Below is a small trained network, with its code and all its weights. Each question gives an input and a class and asks what happens when units are switched off, that is, made to give their printed mean instead of their output.

import numpy as np


def w(rows, s, z=0):
    codes = np.array(rows[::2]) - 128.0
    scale = np.full(codes.shape[1], s)
    scale[-1] = z or s
    return codes * scale


def f(y):
    return y / 2 * (1 + np.tanh(0.7978845608 * (y + 0.044715 * y**3)))


def log_softmax(a):
    a = a - a.max(-1, keepdims=True)
    return a - np.log(np.exp(a).sum(-1, keepdims=True))


def net(x, mask):
    res = np.array(x, float).reshape(1, 8) / 4 @ E
    y = f(res @ A[0][:, :-1].T + A[0][:, -1])
    res = res + np.where(mask, y, B[0][:, -1]) @ B[0][:, :-1]
    return log_softmax(res[-1] @ U[:, :-1].T + U[:, -1])


A, B = {}, {}
E = w([
[164,254,154,94,67,84,209,188,80,170],'x0',
[126,134,137,130,126,127,122,125,131,132],'x1',
[120,115,146,167,167,151,85,187,47,202],'x2',
[222,87,95,80,134,96,112,72,101,184],'x3',
[150,125,87,220,152,147,204,93,197,217],'x4',
[169,114,128,211,23,129,98,86,89,90],'x5',
[138,169,143,196,228,39,139,59,90,65],'x6',
[26,132,55,115,90,62,113,84,102,174],'x7',
],0.0049)
A[0] = w([
[118,136,142,62,120,136,65,148,79,61,87],'neuron 1',
[115,43,129,143,165,150,84,104,156,110,69],'neuron 2',
[25,122,88,109,94,83,121,76,92,174,83],'neuron 3',
[120,104,137,93,62,181,106,152,161,168,73],'neuron 4',
[120,127,147,69,117,117,81,149,77,73,89],'neuron 5',
[124,117,114,98,69,191,111,155,154,152,69],'neuron 6',
[94,139,117,53,215,124,147,151,161,157,64],'neuron 7',
[120,125,159,175,162,164,69,167,44,206,113],'neuron 8',
[99,108,148,131,135,128,121,151,131,101,17],'neuron 9',
[89,65,158,153,144,146,35,77,191,126,119],'neuron 10',
[136,139,107,51,70,98,185,51,254,35,102],'neuron 11',
[112,134,118,95,159,139,139,150,135,155,248],'neuron 12',
[112,88,130,97,81,178,124,150,144,158,54],'neuron 13',
[250,143,191,132,185,225,130,169,156,91,93],'neuron 14',
[144,189,137,123,97,95,143,147,131,143,42],'neuron 15',
[159,200,143,124,91,96,162,161,101,150,43],'neuron 16',
[20,131,93,115,94,61,101,89,121,195,81],'neuron 17',
[159,115,130,198,29,135,114,107,88,99,88],'neuron 18',
[243,83,93,50,143,79,86,79,105,200,183],'neuron 19',
[76,152,142,156,135,156,141,154,138,101,62],'neuron 20',
[149,118,135,222,15,135,93,97,104,121,129],'neuron 21',
[122,105,129,91,69,175,106,152,159,169,60],'neuron 22',
[34,162,142,175,121,154,145,187,165,84,173],'neuron 23',
[119,121,157,55,119,104,83,152,70,54,77],'neuron 24',
[100,143,144,62,212,118,131,153,183,168,63],'neuron 25',
[67,162,126,178,138,157,143,174,149,90,86],'neuron 26',
[152,173,136,109,96,94,190,155,94,154,81],'neuron 27',
[207,112,159,140,161,169,146,161,126,101,1],'neuron 28',
[121,108,130,90,65,192,118,162,160,159,97],'neuron 29',
[155,228,157,113,96,111,136,138,116,169,79],'neuron 30',
[141,139,122,202,134,150,167,102,194,199,76],'neuron 31',
[141,180,160,197,222,52,97,84,93,84,86],'neuron 32',
[98,33,114,143,164,136,90,119,159,104,46],'neuron 33',
[57,189,141,187,124,171,90,174,158,110,120],'neuron 34',
[143,137,121,191,135,132,174,114,186,191,101],'neuron 35',
[87,137,138,62,204,138,149,129,153,161,70],'neuron 36',
[146,113,102,215,139,148,190,120,184,189,68],'neuron 37',
[137,156,122,150,185,88,135,116,87,86,49],'neuron 38',
[154,216,165,118,86,95,145,146,117,171,87],'neuron 39',
[100,108,130,169,169,152,105,176,20,197,80],'neuron 40',
],0.0075,0.004)
B[0] = w([
[107,129,120,76,109,127,102,111,133,195,170],'neuron 1',
[114,135,80,140,135,201,142,122,137,116,168],'neuron 2',
[126,108,102,133,68,101,154,145,191,78,171],'neuron 3',
[126,146,117,144,176,77,168,91,129,138,160],'neuron 4',
[114,127,114,92,113,125,104,118,142,195,162],'neuron 5',
[130,136,124,145,169,88,164,92,137,135,153],'neuron 6',
[208,159,145,113,147,126,87,111,125,98,152],'neuron 7',
[150,122,100,179,128,131,122,195,93,172,189],'neuron 8',
[155,91,103,143,111,136,108,77,105,134,107],'neuron 9',
[102,169,97,107,152,220,163,139,136,108,197],'neuron 10',
[153,100,96,224,135,120,110,230,54,201,200],'neuron 11',
[117,176,175,113,138,136,133,173,121,116,199],'neuron 12',
[133,133,102,147,167,95,150,94,130,137,143],'neuron 13',
[90,117,93,134,35,77,150,169,188,48,207],'neuron 14',
[135,100,85,141,142,165,127,105,123,122,130],'neuron 15',
[117,121,72,143,149,189,123,97,144,106,155],'neuron 16',
[120,111,106,128,67,95,139,147,178,57,177],'neuron 17',
[199,148,148,93,157,122,84,132,127,102,179],'neuron 18',
[77,86,251,157,101,163,148,85,95,109,255],'neuron 19',
[139,89,142,142,113,132,125,90,108,122,124],'neuron 20',
[189,168,182,81,164,122,98,146,130,86,208],'neuron 21',
[121,128,109,152,175,79,156,88,138,142,152],'neuron 22',
[98,109,216,129,109,151,141,110,105,122,191],'neuron 23',
[93,141,105,75,97,123,95,116,134,193,176],'neuron 24',
[211,145,140,106,147,117,88,117,118,95,151],'neuron 25',
[132,84,162,139,108,134,131,83,109,125,143],'neuron 26',
[104,125,104,143,155,190,120,116,142,111,162],'neuron 27',
[146,80,62,150,81,92,112,93,147,102,131],'neuron 28',
[115,151,127,130,181,83,184,108,135,127,171],'neuron 29',
[113,129,89,130,151,197,135,118,142,110,165],'neuron 30',
[102,132,111,72,100,110,84,110,118,174,175],'neuron 31',
[116,151,123,136,199,59,211,103,149,162,205],'neuron 32',
[125,134,67,139,141,200,125,91,126,120,162],'neuron 33',
[123,96,182,142,114,151,131,105,105,128,163],'neuron 34',
[92,129,123,76,113,115,98,118,118,165,172],'neuron 35',
[198,142,138,112,147,122,90,119,127,106,145],'neuron 36',
[107,129,112,60,104,115,85,121,136,189,181],'neuron 37',
[142,118,96,138,145,90,146,80,142,151,140],'neuron 38',
[111,136,93,119,154,202,138,123,147,103,172],'neuron 39',
[154,88,95,189,112,118,115,175,87,159,175],'neuron 40',
],0.023,0.0051)
U = w([
[99,142,46,133,164,255,135,100,159,100,108],'0',
[122,157,112,151,206,27,210,64,161,162,106],'1',
[85,131,111,29,71,110,50,112,137,222,111],'2',
[125,93,94,138,32,83,132,168,213,46,121],'3',
[166,95,104,218,125,125,99,224,63,180,117],'4',
[238,183,178,82,162,130,60,128,132,71,117],'5',
[83,162,179,118,118,139,154,178,136,124,254],'6',
[91,67,225,150,99,158,147,71,97,113,101],'7',
],0.0065,0.009)

Each question gives the input, the list of numbers given to net, and the class t.
The units are the neurons (one row each of A and B). Each row of codes is followed by its name. A weight is (code - 128) times the scale printed after its matrix; where a second scale follows, it is the last column's (A, B and U).
mask holds one flag per neuron, in row order. A switched-off neuron (its flag False) gives its mean, the last column of its row in B, instead of its output. The means were averaged over made-up inputs and are rounded, as every weight is.
A unit's drop is (log p(t) with every unit on - log p(t) with that unit switched off) / (log p(t) with every unit on - log p(t) with every unit switched off).
The circuit of an input: a set's keep is (log p(t) with only the set's units on - log p(t) with every unit switched off) / (log p(t) with every unit on - log p(t) with every unit switched off). Starting from the 12 units with the biggest drops (on a tie, the unit counted first), units are removed one at a time, each time the one whose removal leaves the highest keep (on an exact tie, the one counted first), for as long as the keep stays at least 0.8.
circuit, biggest first: the units of the circuit, biggest drop first
top k neurons: the k neurons with the biggest drops, biggest first
drop of u: that unit's drop, to one decimal
input [-6,0,-6,-7,7,7,8,-1], class 1: circuit, biggest first : (neuron 32)
input [2,5,1,7,1,-1,3,7], class 3: top 3 neurons : (neuron 17; neuron 3; neuron 23)
input [-3,-5,-4,-2,-3,-5,2,-1], class 5: circuit, biggest first : (neuron 7; neuron 25)
input [4,-2,-2,0,8,2,-8,2], class 1: top 2 neurons : (neuron 29; neuron 4)
input [7,1,3,5,-5,2,8,7], class 1: top 2 neurons : (neuron 32; neuron 38)
input [5,-5,-5,3,-2,4,-1,5], class 0: circuit, biggest first : (neuron 39; neuron 27)
input [-2,-6,-5,0,-4,5,5,6], class 3: top 3 neurons : (neuron 3; neuron 17; neuron 8)
input [3,-5,7,-6,-4,2,1,-4], class 4: top 3 neurons : (neuron 8; neuron 19; neuron 40)
input [-2,1,0,5,-8,4,7,1], class 2: top 3 neurons : (neuron 24; neuron 1; neuron 5)
input [5,1,4,-8,-8,7,0,-3], class 2: top 2 neurons : (neuron 24; neuron 1)
input [-8,-2,-3,-5,2,-6,-8,5], class 0: top 4 neurons : (neuron 10; neuron 33; neuron 2; neuron 32)
input [-4,-1,0,-7,2,-2,8,7], class 1: top 2 neurons : (neuron 32; neuron 19)
input [7,0,2,4,3,-8,7,-7], class 5: top 2 neurons : (neuron 25; neuron 7)
input [-3,-1,-5,-7,5,3,7,8], class 3: circuit, biggest first : (neuron 17)
input [3,6,-8,1,-8,6,5,-5], class 2: top 3 neurons : (neuron 24; neuron 1; neuron 5)
input [5,0,6,1,-1,8,5,2], class 5: top 3 neurons : (neuron 21; neuron 18; neuron 11)
input [7,2,-2,-2,3,8,-4,-1], class 5: top 3 neurons : (neuron 21; neuron 18; neuron 10)
input [-6,3,4,-7,-1,8,2,-1], class 5: top 3 neurons : (neuron 21; neuron 18; neuron 19)
input [8,-2,-1,-5,-2,5,8,5], class 0: circuit, biggest first : (neuron 39; neuron 16)
input [5,-4,4,8,3,3,-1,2], class 7: circuit, biggest first : (neuron 19)
input [1,-2,-8,7,-6,-2,2,-3], class 4: drop of neuron 11 : 1.5
input [-2,2,-7,4,7,8,-6,-6], class 5: drop of neuron 24 : 0.4
input [5,0,2,2,-2,2,2,-8], class 3: drop of neuron 14 : 0.6
input [3,4,-7,8,5,8,-7,2], class 5: drop of neuron 14 : 0.1
